Below are the code and all the weights of a small trained network. Each question names an input and a class and asks about switching units off, where a switched-off unit gives its printed mean instead of its output.

import numpy as np


def w(rows, s, z=0):
    codes = np.array(rows[::2]) - 128.0
    scale = np.full(codes.shape[1], s)
    scale[-1] = z or s
    return codes * scale


def f(y):
    return np.maximum(y, 0)


def log_softmax(a):
    a = a - a.max(-1, keepdims=True)
    return a - np.log(np.exp(a).sum(-1, keepdims=True))


def net(x, mask):
    res = np.array(x, float).reshape(1, 7) / 4 @ E
    y = f(res @ A[0][:, :-1].T + A[0][:, -1])
    res = res + np.where(mask, y, B[0][:, -1]) @ B[0][:, :-1]
    return log_softmax(res[-1] @ U[:, :-1].T + U[:, -1])


A, B = {}, {}
E = w([
[75,151,105,122,66,141],'x0',
[192,64,149,109,145,128],'x1',
[134,190,254,181,74,184],'x2',
[152,76,149,92,116,163],'x3',
[121,143,116,146,132,119],'x4',
[112,106,103,154,80,39],'x5',
[118,143,170,53,119,137],'x6',
],0.0077)
A[0] = w([
[163,124,136,171,153,104,136],'neuron 1',
[129,160,179,32,93,88,116],'neuron 2',
[93,116,55,79,196,129,2],'neuron 3',
[163,173,63,140,163,245,125],'neuron 4',
[186,164,142,157,99,127,59],'neuron 5',
[121,125,152,153,127,149,81],'neuron 6',
[161,167,173,169,106,161,25],'neuron 7',
[138,155,120,112,183,190,126],'neuron 8',
[142,155,171,144,98,129,20],'neuron 9',
[93,191,142,168,176,19,171],'neuron 10',
],0.012,0.0043)
B[0] = w([
[119,196,92,91,73,159,190],'neuron 1',
[179,171,9,150,167,145,224],'neuron 2',
[66,142,254,210,214,118,230],'neuron 3',
[224,100,139,144,59,75,245],'neuron 4',
[85,90,135,145,165,161,176],'neuron 5',
[113,77,135,88,185,133,164],'neuron 6',
[64,82,108,147,202,43,222],'neuron 7',
[122,134,81,194,9,121,218],'neuron 8',
[115,65,140,154,180,86,187],'neuron 9',
[195,110,150,53,113,157,255],'neuron 10',
],0.0097,0.0052)
U = w([
[106,97,103,131,142,115,239],'0',
[18,69,129,214,254,130,3],'1',
[134,92,136,81,86,125,171],'2',
[154,89,111,128,64,92,78],'3',
[106,116,44,153,166,177,138],'4',
],0.0083,0.0043)

Each question gives the input, the list of numbers given to net, and the class t.
The units are the neurons (one row each of A and B). Each row of codes is followed by its name. A weight is (code - 128) times the scale printed after its matrix; where a second scale follows, it is the last column's (A, B and U).
mask holds one flag per neuron, in row order. A switched-off neuron (its flag False) gives its mean, the last column of its row in B, instead of its output. The means were averaged over made-up inputs and are rounded, as every weight is.
A unit's drop is (log p(t) with every unit on - log p(t) with that unit switched off) / (log p(t) with every unit on - log p(t) with every unit switched off).
The circuit of an input: a set's keep is (log p(t) with only the set's units on - log p(t) with every unit switched off) / (log p(t) with every unit on - log p(t) with every unit switched off). Starting from all 10 units, units are removed one at a time, each time the one whose removal leaves the highest keep (on an exact tie, the one counted first), for as long as the keep stays at least 0.8.
circuit, biggest first: the units of the circuit, biggest drop first
most important unit: the unit with the biggest drop
top k neurons: the k neurons with the biggest drops, biggest first
drop when u is switched off: that unit's drop, to one decimal
input [-1,4,0,-7,4,1,1], class 2: circuit, biggest first	neuron 10; neuron 2; neuron 7
input [3,-8,-2,-4,3,0,1], class 2: top 3 neurons	neuron 10; neuron 2; neuron 7
input [7,-4,6,-1,-2,-6,-2], class 1: circuit, biggest first	neuron 7
input [-4,-4,-1,-1,-5,-7,-6], class 3: circuit, biggest first	neuron 4; neuron 8
input [-1,3,8,2,7,-5,-7], class 1: top 2 neurons	neuron 7; neuron 5
input [-4,1,5,2,1,0,-2], class 1: top 4 neurons	neuron 7; neuron 10; neuron 4; neuron 5
input [-1,7,-2,-2,-1,-8,-5], class 3: circuit, biggest first	neuron 4; neuron 8
input [6,0,7,1,-7,5,8], class 4: top 2 neurons	neuron 2; neuron 3
input [2,-6,1,-4,0,2,-4], class 2: circuit, biggest first	neuron 10; neuron 2
input [-3,-6,-6,-7,0,-1,-1], class 2: top 2 neurons	neuron 10; neuron 7
input [-3,-6,-8,5,1,-8,-2], class 1: top 3 neurons	neuron 3; neuron 10; neuron 1
input [2,8,-2,0,-3,-3,8], class 4: circuit, biggest first	neuron 2; neuron 4
input [5,-7,-7,-4,4,-5,6], class 1: top 2 neurons	neuron 3; neuron 1
input [1,5,-2,-2,-4,-7,2], class 3: top 2 neurons	neuron 4; neuron 8
input [-2,-3,-7,-8,3,4,-1], class 2: circuit, biggest first	neuron 10
input [-2,-1,2,-8,4,-2,-8], class 2: top 2 neurons	neuron 10; neuron 2
input [-1,-4,5,-3,3,-6,-2], class 3: top 2 neurons	neuron 4; neuron 3
input [0,-8,-5,3,-1,1,-2], class 1: top 2 neurons	neuron 3; neuron 4
input [1,5,5,-8,5,8,-3], class 2: drop when neuron 10 is switched off	0.8
input [1,5,8,-1,1,-3,4], class 1: drop when neuron 7 is switched off	0.3
input [6,0,8,8,6,3,1], class 1: drop when neuron 7 is switched off	0.2
input [5,-1,8,-8,-7,0,0], class 1: most important unit	neuron 7
